Below are the code and all the weights of a small trained network. Each question names an input and a class and asks about switching units off, where a switched-off unit gives its printed mean instead of its output.

import numpy as np


def w(rows, s, z=0):
    codes = np.array(rows[::2]) - 128.0
    scale = np.full(codes.shape[1], s)
    scale[-1] = z or s
    return codes * scale


def norm(h):
    return h / np.sqrt((h * h).mean(-1, keepdims=True) + 1e-5)


def f(y):
    return y / 2 * (1 + np.tanh(0.7978845608 * (y + 0.044715 * y**3)))


def log_softmax(a):
    a = a - a.max(-1, keepdims=True)
    return a - np.log(np.exp(a).sum(-1, keepdims=True))


def net(x, mask):
    res = np.array(x, float).reshape(1, 3) / 4 @ E
    u = 0
    for l in range(4):
        y = f(norm(res) @ A[l][:, :-1].T + A[l][:, -1])
        res = res + np.where(mask[u : u + 6], y, B[l][:, -1]) @ B[l][:, :-1]
        u += 6
    return log_softmax(norm(res)[-1] @ U[:, :-1].T + U[:, -1])


A, B = {}, {}
E = w([
[171,173,25,27,69,139],'x0',
[119,254,122,208,101,62],'x1',
[43,207,88,81,74,103],'x2',
],0.0073)
A[0] = w([
[27,132,151,103,108,49,102],'L0N1',
[126,72,98,177,163,162,54],'L0N2',
[202,74,129,225,156,52,148],'L0N3',
[103,164,163,87,111,119,124],'L0N4',
[64,114,196,179,175,125,252],'L0N5',
[202,254,164,199,170,30,230],'L0N6',
],0.0084,0.0016)
B[0] = w([
[94,103,119,254,143,36,168],'L0N1',
[147,103,194,136,179,116,149],'L0N2',
[138,123,137,180,85,143,193],'L0N3',
[151,96,219,146,73,70,140],'L0N4',
[103,161,134,101,137,131,210],'L0N5',
[165,221,95,187,94,120,255],'L0N6',
],0.0082,0.0076)
A[1] = w([
[184,199,162,130,155,153,70],'L1N1',
[131,255,154,232,106,50,175],'L1N2',
[187,186,171,230,99,215,255],'L1N3',
[149,126,53,70,91,163,38],'L1N4',
[52,52,71,139,108,117,125],'L1N5',
[188,177,115,23,151,137,54],'L1N6',
],0.0078,0.0029)
B[1] = w([
[202,117,45,170,112,134,137],'L1N1',
[93,96,2,116,143,136,249],'L1N2',
[149,115,136,91,84,224,203],'L1N3',
[116,88,136,38,195,131,149],'L1N4',
[193,169,244,124,74,151,135],'L1N5',
[156,141,136,119,128,168,145],'L1N6',
],0.0084,0.012)
A[2] = w([
[11,127,116,119,198,125,187],'L2N1',
[91,191,54,95,173,126,4],'L2N2',
[199,104,113,159,112,158,58],'L2N3',
[127,132,136,112,122,100,141],'L2N4',
[161,185,137,101,138,157,72],'L2N5',
[110,93,167,195,127,142,156],'L2N6',
],0.012,0.0017)
B[2] = w([
[99,22,143,67,108,123,194],'L2N1',
[135,157,185,168,162,145,255],'L2N2',
[100,97,142,179,139,74,195],'L2N3',
[158,111,71,170,208,102,122],'L2N4',
[110,3,223,47,157,57,150],'L2N5',
[156,205,27,143,149,138,189],'L2N6',
],0.0077,0.0053)
A[3] = w([
[121,97,98,171,70,91,67],'L3N1',
[120,179,69,140,185,96,138],'L3N2',
[83,121,245,111,112,110,167],'L3N3',
[116,185,95,221,126,124,100],'L3N4',
[43,160,117,98,101,85,236],'L3N5',
[181,74,159,158,126,170,249],'L3N6',
],0.011,0.0021)
B[3] = w([
[95,93,99,61,125,71,171],'L3N1',
[248,127,149,126,80,190,192],'L3N2',
[169,171,44,94,69,90,157],'L3N3',
[165,160,78,90,71,133,255],'L3N4',
[140,125,202,202,182,120,192],'L3N5',
[133,172,186,137,122,101,209],'L3N6',
],0.012,0.0071)
U = w([
[139,139,141,5,135,123,138],'0',
[161,148,220,166,146,152,179],'1',
[180,215,56,175,52,139,196],'2',
[77,130,96,140,145,170,2],'3',
[83,112,125,161,138,33,74],'4',
],0.018,0.0055)

Each question gives the input, the list of numbers given to net, and the class t.
The units are the neurons (one row each of A and B). Each row of codes is followed by its name. A weight is (code - 128) times the scale printed after its matrix; where a second scale follows, it is the last column's (A, B and U).
mask holds one flag per neuron, layer by layer. A switched-off neuron (its flag False) gives its mean, the last column of its row in B, instead of its output. The means were averaged over made-up inputs and are rounded, as every weight is.
A unit's drop is (log p(t) with every unit on - log p(t) with that unit switched off) / (log p(t) with every unit on - log p(t) with every unit switched off).
The circuit of an input: a set's keep is (log p(t) with only the set's units on - log p(t) with every unit switched off) / (log p(t) with every unit on - log p(t) with every unit switched off). Starting from the 12 units with the biggest drops (on a tie, the unit counted first), units are removed one at a time, each time the one whose removal leaves the highest keep (on an exact tie, the one counted first), for as long as the keep stays at least 0.8.
units of the circuit, in order: the units of the circuit, biggest drop first
unit that matters most: the unit with the biggest drop
k most important neurons: the k neurons with the biggest drops, biggest first
k most important neurons of layer l: the k neurons of layer l with the biggest drops, biggest first
drop when u is switched off: that unit's drop, to one decimal
input [-5,-3,2], class 4: unit that matters most => L2N1
input [5,1,-6], class 1: units of the circuit, in order => L1N2, L0N6, L3N4
input [0,0,0], class 0: 3 most important neurons => L0N6, L0N2, L0N5
input [7,-1,-8], class 0: 2 most important neurons of layer 0 => L0N1, L0N6
input [1,-5,4], class 0: 2 most important neurons => L1N4, L0N3
input [2,-7,-4], class 1: 2 most important neurons => L1N2, L3N4
input [1,0,-4], class 1: 2 most important neurons => L1N3, L0N6
input [8,-1,-8], class 0: 2 most important neurons of layer 3 => L3N5, L3N2
input [4,1,2], class 1: 2 most important neurons of layer 0 => L0N6, L0N3
input [2,-8,-8], class 1: 2 most important neurons => L1N2, L3N6
input [-7,-2,2], class 4: 3 most important neurons => L2N1, L0N5, L0N6
input [-4,-2,2], class 4: drop when L0N6 is switched off => 0.1
input [-4,-1,4], class 4: drop when L2N1 is switched off => 0.3
input [2,-7,-7], class 1: most important neuron => L1N2
input [1,-5,-3], class 1: drop when L3N4 is switched off => 0.1
input [0,-5,0], class 0: 2 most important neurons of layer 0 => L0N1, L0N3
